Below is a small trained network, with its code and all its weights. Each question gives an input and a class and asks what happens when units are switched off, that is, made to give their printed mean instead of their output.

import numpy as np


def w(rows, s, z=0):
    codes = np.array(rows[::2]) - 128.0
    scale = np.full(codes.shape[1], s)
    scale[-1] = z or s
    return codes * scale


def f(y):
    return np.maximum(y, 0)


def log_softmax(a):
    a = a - a.max(-1, keepdims=True)
    return a - np.log(np.exp(a).sum(-1, keepdims=True))


def net(x, mask):
    res = np.array(x, float).reshape(1, 7) / 4 @ E
    y = f(res @ A[0][:, :-1].T + A[0][:, -1])
    res = res + np.where(mask, y, B[0][:, -1]) @ B[0][:, :-1]
    return log_softmax(res[-1] @ U[:, :-1].T + U[:, -1])


A, B = {}, {}
E = w([
[187,33,134,77,108,116,74,219,17,137],'x0',
[105,83,162,87,92,182,166,150,102,106],'x1',
[10,142,69,106,113,129,122,121,62,105],'x2',
[202,135,146,146,84,160,126,171,161,64],'x3',
[75,54,52,72,209,175,168,84,154,182],'x4',
[163,76,199,174,115,2,89,87,100,196],'x5',
[153,52,74,82,191,98,112,122,100,99],'x6',
],0.0078)
A[0] = w([
[109,94,107,102,164,112,128,102,77,176,213],'n0',
[221,82,179,190,60,127,73,183,103,99,208],'n1',
[167,127,180,151,124,64,92,144,95,148,129],'n2',
[78,93,90,151,106,102,61,56,105,236,190],'n3',
[76,116,99,102,120,174,210,91,158,130,243],'n4',
[91,159,68,28,184,151,152,197,143,120,198],'n5',
[182,126,209,166,96,106,91,185,103,94,187],'n6',
[129,42,76,1,161,184,91,191,105,86,188],'n7',
[82,67,87,27,134,159,176,187,96,99,155],'n8',
[167,148,160,197,87,59,114,136,165,122,254],'n9',
],0.0078,0.0035)
B[0] = w([
[97,80,154,46,185,53,116,118,85,183,185],'n0',
[222,26,158,210,118,117,170,206,76,110,252],'n1',
[158,87,145,144,95,74,204,155,159,91,197],'n2',
[19,100,134,118,196,51,245,113,149,196,198],'n3',
[115,169,124,86,145,149,90,48,167,101,207],'n4',
[141,139,101,83,156,174,52,95,135,69,201],'n5',
[149,109,116,193,65,167,129,145,131,213,230],'n6',
[232,27,56,90,189,120,97,86,35,83,229],'n7',
[198,133,55,111,112,53,97,97,103,115,207],'n8',
[132,150,199,171,77,150,186,160,254,163,233],'n9',
],0.0077,0.011)
U = w([
[178,77,162,227,35,155,154,190,118,159,114],'0',
[66,99,151,110,159,68,160,116,109,196,56],'1',
[92,255,151,148,122,166,134,93,193,134,246],'2',
[176,85,99,81,142,117,49,114,73,96,75],'3',
],0.0094,0.0014)

Each question gives the input, the list of numbers given to net, and the class t.
The units are the neurons (one row each of A and B). Each row of codes is followed by its name. A weight is (code - 128) times the scale printed after its matrix; where a second scale follows, it is the last column's (A, B and U).
mask holds one flag per neuron, in row order. A switched-off neuron (its flag False) gives its mean, the last column of its row in B, instead of its output. The means were averaged over made-up inputs and are rounded, as every weight is.
A unit's drop is (log p(t) with every unit on - log p(t) with that unit switched off) / (log p(t) with every unit on - log p(t) with every unit switched off).
The circuit of an input: a set's keep is (log p(t) with only the set's units on - log p(t) with every unit switched off) / (log p(t) with every unit on - log p(t) with every unit switched off). Starting from all 10 units, units are removed one at a time, each time the one whose removal leaves the highest keep (on an exact tie, the one counted first), for as long as the keep stays at least 0.8.
units of the circuit, in order: the units of the circuit, biggest drop first
top k neurons: the k neurons with the biggest drops, biggest first
drop of u: that unit's drop, to one decimal
input [0,7,7,-2,3,2,1], class 3: units of the circuit, in order => n7
input [-1,1,2,-3,0,7,-6], class 1: top 2 neurons => n3, n1
input [-7,-4,5,4,-2,7,1], class 2: top 3 neurons => n1, n7, n9
input [8,-7,6,-4,-2,3,6], class 1: top 2 neurons => n3, n0
input [-3,1,1,5,1,-2,2], class 3: top 2 neurons => n9, n3
input [-4,-7,3,4,-6,-5,-1], class 2: top 2 neurons => n1, n7
input [-1,-6,-4,5,7,-3,-1], class 2: top 4 neurons => n1, n7, n8, n0
input [-4,5,4,2,2,8,-8], class 1: top 2 neurons => n3, n5
input [6,1,-6,-6,3,-2,-5], class 3: drop of n7 => 0.1
input [-3,-2,5,1,-6,-3,-8], class 2: drop of n1 => 0.6
input [5,-7,5,-2,-3,4,7], class 1: drop of n3 => 0.3
